In the rows, 5.16 stands for zero.

Some states and rows for them; each showing differs a little:
ρ.ξ.ξ.ξ	5.33 | 5.93 | 5.65 | 4.95 | 3.55 | 1.89 | 7.07 | 3.72 | 8.23 | 4.18 | 8.22 | 5.34 | 4.46 | 6.90 | 5.06 | 7.47 | 4.73 | 8.43 | 3.66 | 5.90 | 5.92 | 7.70 | 6.62 | 6.22 | 4.72 | 3.96 | 4.25 | 3.04 | 4.37 | 4.28 | 3.96 | 5.03 | 5.10 | 7.17
ζ.ρ	4.15 | 3.70 | 6.08 | 4.35 | 6.85 | 7.92 | 3.11 | 7.40 | 3.52 | 6.32 | 4.14 | 5.86 | 4.36 | 4.24 | 4.18 | 3.64 | 7.58 | 2.46 | 3.31 | 4.59 | 6.79 | 4.33 | 5.78 | 3.49 | 4.47 | 5.01 | 5.53 | 6.33 | 5.23 | 7.30 | 4.66 | 4.06 | 6.16 | 5.08
ρ.π.ζ.ζ	4.39 | 5.88 | 3.95 | 6.15 | 3.01 | 2.52 | 6.96 | 5.69 | 6.27 | 2.97 | 5.03 | 5.12 | 6.76 | 4.79 | 4.35 | 5.95 | 4.25 | 4.92 | 7.99 | 5.08 | 2.99 | 3.28 | 5.10 | 5.83 | 6.92 | 3.09 | 3.52 | 4.89 | 4.16 | 3.12 | 6.16 | 6.24 | 3.99 | 6.38
ζ.ρ.ρ	3.52 | 4.28 | 6.89 | 4.04 | 7.92 | 8.38 | 2.55 | 7.13 | 3.35 | 6.55 | 4.93 | 6.63 | 4.73 | 5.44 | 5.45 | 2.72 | 6.73 | 2.30 | 3.37 | 5.26 | 6.68 | 4.49 | 5.73 | 4.43 | 4.65 | 5.23 | 6.45 | 6.56 | 5.10 | 6.88 | 5.33 | 3.15 | 4.35 | 5.35
ζ	3.77 | 3.57 | 3.55 | 2.65 | 7.79 | 7.18 | 3.85 | 7.95 | 5.54 | 5.36 | 4.31 | 5.48 | 5.89 | 4.48 | 3.92 | 4.59 | 7.28 | 3.58 | 3.09 | 5.39 | 6.02 | 4.01 | 5.45 | 2.81 | 4.44 | 4.46 | 5.68 | 5.15 | 2.97 | 8.19 | 5.25 | 3.86 | 5.96 | 6.46
ρ.π.η	4.67 | 5.86 | 4.15 | 4.58 | 4.47 | 4.03 | 7.44 | 3.83 | 7.63 | 3.52 | 4.80 | 2.95 | 5.14 | 5.08 | 4.56 | 5.20 | 3.03 | 7.10 | 7.43 | 5.48 | 2.42 | 3.52 | 3.92 | 5.22 | 4.72 | 4.96 | 5.67 | 5.04 | 3.53 | 5.39 | 6.79 | 8.00 | 5.35 | 6.64
ρ.π.ξ.η	6.47 | 6.76 | 4.10 | 4.57 | 4.13 | 3.93 | 7.24 | 4.93 | 6.32 | 3.66 | 5.47 | 4.19 | 6.05 | 5.28 | 7.56 | 6.99 | 2.15 | 7.32 | 7.91 | 5.84 | 4.23 | 3.90 | 4.36 | 5.76 | 5.14 | 2.40 | 4.59 | 3.50 | 4.88 | 5.12 | 5.41 | 6.96 | 5.05 | 8.10
ρ.ρ.π.ζ	6.63 | 6.25 | 5.61 | 7.86 | 5.52 | 4.41 | 3.58 | 2.72 | 5.00 | 5.00 | 4.89 | 5.72 | 4.21 | 4.35 | 4.46 | 5.32 | 5.03 | 4.60 | 5.58 | 5.24 | 4.07 | 4.83 | 2.32 | 7.38 | 5.25 | 6.34 | 3.97 | 3.16 | 6.27 | 2.24 | 3.71 | 7.37 | 3.97 | 2.48
ρ.ρ.ξ.η	7.99 | 6.99 | 5.98 | 5.22 | 3.33 | 6.22 | 4.07 | 2.30 | 4.87 | 5.32 | 4.76 | 5.77 | 5.31 | 5.38 | 8.05 | 6.70 | 1.41 | 6.18 | 5.19 | 3.64 | 5.93 | 6.16 | 5.41 | 6.23 | 4.88 | 3.80 | 5.19 | 4.24 | 7.94 | 3.07 | 4.02 | 6.10 | 6.80 | 4.98
ζ.ρ.π.ξ	4.39 | 4.52 | 5.62 | 4.49 | 7.56 | 6.44 | 3.93 | 7.34 | 4.43 | 6.97 | 4.42 | 6.04 | 4.33 | 4.43 | 5.45 | 4.28 | 8.99 | 2.86 | 3.30 | 7.12 | 6.43 | 4.90 | 3.92 | 5.28 | 5.16 | 5.90 | 6.50 | 6.56 | 4.55 | 8.06 | 2.73 | 4.92 | 5.86 | 3.95

Where do the symbols, taken in turn from left to right, take each start?
Answer with the state's row, about right, then its name.
6.22 | 5.85 | 6.00 | 6.93 | 4.01 | 2.47 | 5.54 | 3.54 | 2.59 | 5.01 | 5.99 | 4.07 | 6.23 | 4.97 | 5.38 | 5.14 | 4.61 | 4.84 | 6.26 | 2.93 | 5.95 | 5.97 | 6.52 | 5.18 | 6.64 | 6.51 | 5.52 | 3.51 | 7.12 | 2.11 | 6.64 | 4.12 | 5.76 | 1.93
α => 5.72 | 5.51 | 6.37 | 7.43 | 2.22 | 3.48 | 3.09 | 2.92 | 3.40 | 4.18 | 6.67 | 4.23 | 6.88 | 5.06 | 4.89 | 6.17 | 4.71 | 3.80 | 6.33 | 3.38 | 5.13 | 6.30 | 5.38 | 5.46 | 5.04 | 5.38 | 4.20 | 4.41 | 6.46 | 2.18 | 5.62 | 5.38 | 5.52 | 3.10 ρ.ρ.ζ
6.05 | 7.15 | 3.56 | 5.48 | 5.90 | 5.34 | 7.31 | 4.07 | 5.39 | 2.93 | 4.31 | 7.25 | 6.07 | 7.17 | 6.31 | 7.35 | 1.69 | 7.66 | 3.18 | 4.59 | 3.25 | 5.91 | 5.50 | 4.56 | 5.58 | 3.67 | 4.76 | 3.70 | 4.93 | 4.96 | 3.52 | 5.56 | 5.43 | 5.90
α ζ => 5.86 | 6.79 | 3.52 | 7.20 | 5.06 | 4.22 | 8.03 | 5.02 | 4.90 | 2.53 | 3.63 | 7.01 | 5.35 | 7.27 | 6.28 | 6.34 | 2.91 | 6.46 | 3.08 | 4.22 | 2.74 | 6.16 | 5.65 | 4.72 | 6.07 | 4.30 | 3.17 | 3.20 | 4.60 | 3.00 | 3.79 | 5.80 | 3.90 | 6.40 ρ.ζ.ξ.ζ
4.03 | 5.84 | 6.22 | 7.22 | 4.82 | 6.85 | 3.03 | 2.84 | 4.58 | 4.72 | 6.09 | 5.71 | 4.96 | 6.23 | 4.22 | 4.93 | 4.30 | 4.56 | 6.06 | 3.29 | 3.36 | 6.93 | 4.60 | 7.19 | 4.13 | 7.14 | 5.26 | 4.47 | 6.63 | 1.71 | 5.85 | 5.90 | 1.89 | 5.63
α ρ => 4.90 | 5.10 | 7.39 | 6.32 | 5.56 | 5.83 | 4.61 | 2.87 | 4.10 | 5.22 | 5.99 | 5.00 | 4.59 | 6.39 | 4.73 | 4.84 | 3.61 | 5.70 | 6.58 | 3.45 | 4.95 | 6.93 | 5.71 | 6.79 | 5.24 | 7.88 | 7.60 | 4.49 | 7.18 | 2.79 | 6.12 | 4.95 | 3.24 | 4.68 ρ.ρ.ρ.ρ
7.17 | 7.18 | 5.35 | 5.42 | 5.09 | 4.94 | 4.06 | 2.40 | 4.05 | 6.01 | 4.87 | 6.88 | 4.74 | 3.90 | 5.95 | 6.34 | 4.04 | 5.90 | 6.69 | 6.15 | 5.45 | 6.15 | 3.45 | 6.62 | 3.90 | 7.02 | 4.87 | 4.11 | 6.77 | 3.43 | 4.24 | 7.06 | 6.16 | 2.84
α α α ξ => 4.81 | 5.32 | 3.85 | 5.39 | 5.57 | 1.92 | 5.21 | 4.43 | 6.30 | 5.87 | 7.69 | 6.43 | 3.85 | 6.28 | 3.37 | 7.02 | 4.02 | 7.66 | 5.75 | 4.84 | 5.24 | 7.18 | 6.62 | 4.61 | 3.40 | 5.73 | 3.41 | 2.12 | 3.07 | 4.56 | 5.62 | 5.22 | 4.94 | 5.96 ρ.ξ
3.09 | 3.13 | 6.95 | 4.01 | 7.79 | 7.49 | 4.25 | 6.92 | 3.76 | 6.59 | 5.37 | 6.68 | 4.41 | 5.50 | 5.03 | 3.38 | 7.07 | 3.53 | 4.01 | 5.54 | 7.46 | 4.29 | 5.89 | 5.21 | 5.82 | 6.37 | 7.36 | 7.40 | 5.61 | 7.31 | 5.06 | 2.63 | 3.57 | 4.79
α ξ => 3.99 | 3.73 | 6.88 | 4.09 | 6.76 | 7.88 | 3.45 | 7.56 | 4.27 | 6.51 | 4.91 | 6.43 | 4.83 | 5.21 | 5.42 | 2.91 | 7.01 | 2.56 | 3.49 | 7.29 | 6.12 | 4.49 | 5.10 | 5.06 | 5.05 | 5.88 | 7.00 | 7.75 | 5.13 | 7.04 | 4.21 | 2.97 | 5.76 | 5.61 ζ.ρ.ρ.ξ
ζ.ρ.ρ.ξ
α α ξ ρ => 5.16 | 3.46 | 5.94 | 3.87 | 6.21 | 6.43 | 5.42 | 7.31 | 3.96 | 6.42 | 4.25 | 5.01 | 4.12 | 4.14 | 7.19 | 3.58 | 6.53 | 3.56 | 2.49 | 5.07 | 8.20 | 4.01 | 5.75 | 4.23 | 6.10 | 5.61 | 6.60 | 6.16 | 6.76 | 7.44 | 2.80 | 3.83 | 5.25 | 5.50 ζ.ρ.ξ.ρ
4.09 | 6.05 | 5.11 | 4.59 | 4.42 | 2.83 | 6.91 | 5.13 | 6.93 | 3.17 | 4.38 | 4.03 | 6.39 | 4.67 | 4.58 | 6.22 | 3.03 | 6.03 | 8.36 | 5.40 | 3.35 | 4.32 | 4.33 | 5.35 | 5.23 | 4.46 | 4.51 | 3.28 | 3.62 | 4.03 | 5.92 | 7.37 | 4.22 | 6.78
ρ α η => 4.28 | 6.92 | 4.18 | 5.64 | 4.59 | 4.16 | 8.12 | 4.23 | 7.43 | 4.49 | 4.30 | 2.36 | 5.67 | 4.48 | 4.83 | 5.15 | 3.42 | 7.52 | 7.32 | 4.87 | 2.10 | 4.47 | 3.07 | 5.24 | 4.33 | 4.40 | 4.99 | 4.79 | 3.87 | 6.05 | 7.20 | 7.87 | 4.86 | 6.81 ρ.π.η
3.17 | 4.71 | 6.99 | 4.48 | 6.62 | 7.90 | 3.53 | 7.12 | 4.32 | 6.92 | 5.60 | 5.89 | 5.45 | 6.32 | 5.20 | 3.29 | 7.58 | 2.72 | 2.87 | 6.59 | 6.34 | 4.20 | 5.56 | 5.19 | 4.88 | 5.68 | 7.47 | 7.67 | 4.75 | 7.27 | 4.71 | 3.86 | 4.90 | 5.31
α ζ => 4.32 | 3.58 | 6.42 | 5.45 | 7.11 | 8.92 | 3.92 | 6.91 | 4.21 | 5.79 | 4.66 | 7.17 | 4.74 | 5.89 | 5.29 | 2.98 | 7.39 | 3.09 | 3.63 | 5.50 | 6.19 | 3.90 | 5.04 | 5.33 | 4.73 | 5.12 | 5.98 | 7.00 | 6.22 | 6.62 | 5.24 | 3.10 | 3.59 | 6.09 ζ.ρ.ρ.ζ
7.60 | 4.48 | 6.68 | 5.91 | 3.03 | 5.91 | 3.58 | 3.01 | 6.47 | 5.29 | 5.52 | 3.24 | 4.34 | 7.15 | 6.00 | 5.84 | 1.60 | 5.45 | 5.06 | 3.98 | 5.70 | 7.07 | 4.57 | 6.40 | 6.92 | 4.62 | 4.93 | 4.87 | 6.89 | 2.68 | 3.24 | 5.99 | 4.99 | 3.03
α ζ => 6.87 | 5.16 | 7.23 | 7.19 | 3.43 | 4.82 | 4.63 | 2.36 | 5.68 | 4.35 | 5.11 | 5.73 | 3.87 | 5.53 | 5.99 | 5.45 | 3.83 | 5.62 | 3.67 | 2.54 | 4.85 | 6.75 | 4.37 | 6.34 | 5.16 | 4.68 | 3.74 | 3.86 | 7.93 | 1.86 | 3.71 | 6.53 | 4.26 | 5.74 ρ.ρ.ξ.ζ
5.73 | 5.41 | 3.17 | 4.80 | 5.47 | 3.09 | 7.11 | 3.25 | 6.85 | 5.99 | 7.70 | 5.40 | 3.68 | 5.31 | 3.49 | 5.95 | 4.80 | 9.43 | 6.06 | 4.40 | 4.23 | 6.65 | 7.21 | 5.19 | 5.15 | 7.02 | 4.10 | 4.60 | 4.44 | 4.61 | 6.73 | 4.91 | 5.95 | 6.10
α α η ρ => 5.56 | 4.48 | 3.58 | 5.00 | 5.67 | 2.44 | 7.42 | 3.04 | 6.59 | 6.13 | 7.48 | 5.08 | 3.10 | 4.98 | 3.40 | 5.67 | 4.75 | 9.22 | 6.52 | 4.50 | 5.34 | 6.07 | 7.20 | 4.23 | 4.88 | 6.54 | 4.46 | 4.34 | 3.83 | 4.80 | 6.67 | 4.73 | 5.16 | 6.42 ρ.ξ.η.ρ
5.28 | 2.88 | 5.24 | 3.99 | 4.84 | 6.78 | 3.61 | 7.27 | 3.66 | 6.39 | 4.89 | 4.88 | 5.93 | 5.45 | 4.31 | 4.50 | 7.77 | 1.54 | 3.47 | 6.30 | 6.64 | 4.06 | 5.83 | 4.28 | 6.10 | 4.74 | 5.30 | 7.75 | 4.79 | 7.79 | 4.64 | 2.46 | 6.47 | 3.79
α ζ α ζ => 4.70 | 3.24 | 5.18 | 4.76 | 4.86 | 6.79 | 4.00 | 7.46 | 3.14 | 5.87 | 4.75 | 5.91 | 5.51 | 4.15 | 4.72 | 3.58 | 7.98 | 2.39 | 3.14 | 5.47 | 6.13 | 3.40 | 4.96 | 3.64 | 7.06 | 4.86 | 4.64 | 7.06 | 4.90 | 6.04 | 4.94 | 2.89 | 4.93 | 5.02 ζ.ρ.ζ.ζ
5.61 | 3.66 | 4.94 | 3.81 | 6.49 | 8.49 | 3.99 | 6.18 | 4.73 | 7.45 | 4.01 | 5.22 | 3.67 | 4.92 | 4.81 | 3.31 | 6.19 | 3.57 | 3.75 | 6.40 | 5.75 | 5.10 | 4.86 | 2.73 | 5.45 | 5.88 | 5.40 | 8.96 | 4.69 | 7.63 | 4.95 | 3.22 | 6.11 | 4.50
α => 4.57 | 4.01 | 5.50 | 4.63 | 6.53 | 8.16 | 4.48 | 6.11 | 4.38 | 7.06 | 3.86 | 5.58 | 4.24 | 4.30 | 4.60 | 2.96 | 7.04 | 3.66 | 3.17 | 5.49 | 5.90 | 3.67 | 5.82 | 3.30 | 5.48 | 5.96 | 5.93 | 7.63 | 5.26 | 7.67 | 5.58 | 3.00 | 5.97 | 4.31 ζ.ρ.η
5.50 | 5.59 | 4.17 | 5.04 | 4.55 | 4.34 | 7.28 | 4.49 | 7.49 | 4.53 | 4.63 | 3.10 | 5.00 | 5.97 | 4.42 | 4.94 | 2.59 | 7.48 | 8.55 | 5.85 | 2.33 | 4.53 | 4.24 | 5.91 | 5.87 | 5.44 | 4.90 | 6.15 | 3.61 | 5.30 | 6.45 | 6.99 | 5.04 | 5.53
α π => 5.51 | 5.37 | 3.38 | 5.26 | 4.33 | 4.42 | 8.02 | 4.71 | 7.44 | 4.44 | 5.38 | 2.77 | 5.70 | 5.32 | 4.92 | 5.42 | 3.09 | 7.09 | 7.40 | 5.78 | 2.60 | 5.10 | 3.74 | 5.32 | 5.31 | 5.49 | 5.24 | 5.83 | 3.15 | 4.58 | 7.43 | 7.34 | 4.48 | 5.50 ρ.π.η.π
5.11 | 6.32 | 3.10 | 5.22 | 4.67 | 4.73 | 7.39 | 3.23 | 7.20 | 4.04 | 4.67 | 4.05 | 5.42 | 4.09 | 5.71 | 5.65 | 3.12 | 7.98 | 7.79 | 5.05 | 2.81 | 3.60 | 4.87 | 4.37 | 4.08 | 4.96 | 4.65 | 5.50 | 4.81 | 5.96 | 7.07 | 6.55 | 5.55 | 6.92
α => 4.85 | 6.17 | 3.82 | 4.39 | 4.45 | 4.35 | 8.58 | 4.78 | 7.40 | 3.80 | 4.46 | 3.03 | 5.84 | 4.55 | 4.66 | 5.02 | 3.67 | 7.96 | 7.95 | 5.04 | 2.20 | 4.46 | 4.65 | 5.08 | 4.04 | 5.02 | 4.56 | 4.87 | 4.14 | 5.60 | 7.15 | 7.19 | 4.86 | 6.72 ρ.π.η

The states form a tree of depth 4 with up to 5 children each.
The states form a tree under R. A name lists the branches taken from the top; the branches are ξ η ρ ζ π. The symbol α goes to the parent.
